Below are the code and all the weights of a small trained network. Each question names an input and a class and asks about switching units off, where a switched-off unit gives its printed mean instead of its output.

import numpy as np


def w(rows, s, z=0):
    codes = np.array(rows[::2]) - 128.0
    scale = np.full(codes.shape[1], s)
    scale[-1] = z or s
    return codes * scale


def f(y):
    return y / 2 * (1 + np.tanh(0.7978845608 * (y + 0.044715 * y**3)))


def log_softmax(a):
    a = a - a.max(-1, keepdims=True)
    return a - np.log(np.exp(a).sum(-1, keepdims=True))


def net(x, mask):
    res = np.array(x, float).reshape(1, 2) / 4 @ E
    y = f(res @ A[0][:, :-1].T + A[0][:, -1])
    res = res + np.where(mask, y, B[0][:, -1]) @ B[0][:, :-1]
    return log_softmax(res[-1] @ U[:, :-1].T + U[:, -1])


A, B = {}, {}
E = w([
[209,217,149,170],'x0',
[154,157,193,1],'x1',
],0.0098)
A[0] = w([
[83,112,165,4,220],'neuron 0',
[88,143,107,178,255],'neuron 1',
[117,69,95,208,206],'neuron 2',
[83,115,147,80,81],'neuron 3',
[189,234,176,72,194],'neuron 4',
[123,34,138,177,144],'neuron 5',
[189,176,108,204,94],'neuron 6',
],0.012,0.0043)
B[0] = w([
[53,129,167,64,253],'neuron 0',
[132,89,80,173,191],'neuron 1',
[86,68,7,224,219],'neuron 2',
[96,164,99,97,160],'neuron 3',
[197,157,189,96,235],'neuron 4',
[61,103,71,204,180],'neuron 5',
[186,204,36,193,185],'neuron 6',
],0.011)
U = w([
[42,2,87,181,254],'0',
[10,114,183,14,185],'1',
[184,170,56,229,250],'2',
[202,143,228,69,230],'3',
[133,90,136,139,2],'4',
[125,124,86,101,2],'5',
[92,155,153,143,2],'6',
[141,22,201,150,2],'7',
],0.0092,0.0047)

Each question gives the input, the list of numbers given to net, and the class t.
The units are the neurons (one row each of A and B). Each row of codes is followed by its name. A weight is (code - 128) times the scale printed after its matrix; where a second scale follows, it is the last column's (A, B and U).
mask holds one flag per neuron, in row order. A switched-off neuron (its flag False) gives its mean, the last column of its row in B, instead of its output. The means were averaged over made-up inputs and are rounded, as every weight is.
A unit's drop is (log p(t) with every unit on - log p(t) with that unit switched off) / (log p(t) with every unit on - log p(t) with every unit switched off).
The circuit of an input: a set's keep is (log p(t) with only the set's units on - log p(t) with every unit switched off) / (log p(t) with every unit on - log p(t) with every unit switched off). Starting from all 7 units, units are removed one at a time, each time the one whose removal leaves the highest keep (on an exact tie, the one counted first), for as long as the keep stays at least 0.8.
circuit, biggest first: the units of the circuit, biggest drop first
k most important neurons: the k neurons with the biggest drops, biggest first
drop of u: that unit's drop, to one decimal
input [8,3], class 3: circuit, biggest first -> neuron 4
input [-1,4], class 1: 2 most important neurons -> neuron 0; neuron 6
input [2,7], class 3: 2 most important neurons -> neuron 4; neuron 2
input [-5,1], class 1: circuit, biggest first -> neuron 2; neuron 0
input [-1,3], class 1: 2 most important neurons -> neuron 0; neuron 6
input [-3,1], class 1: circuit, biggest first -> neuron 2; neuron 6
input [5,2], class 3: 2 most important neurons -> neuron 2; neuron 4
input [-7,1], class 1: 2 most important neurons -> neuron 0; neuron 2
input [6,2], class 3: 2 most important neurons -> neuron 2; neuron 4
input [1,2], class 3: drop of neuron 2 -> 0.2
input [6,5], class 3: drop of neuron 6 -> 0.0
input [-2,2], class 1: drop of neuron 2 -> 0.1
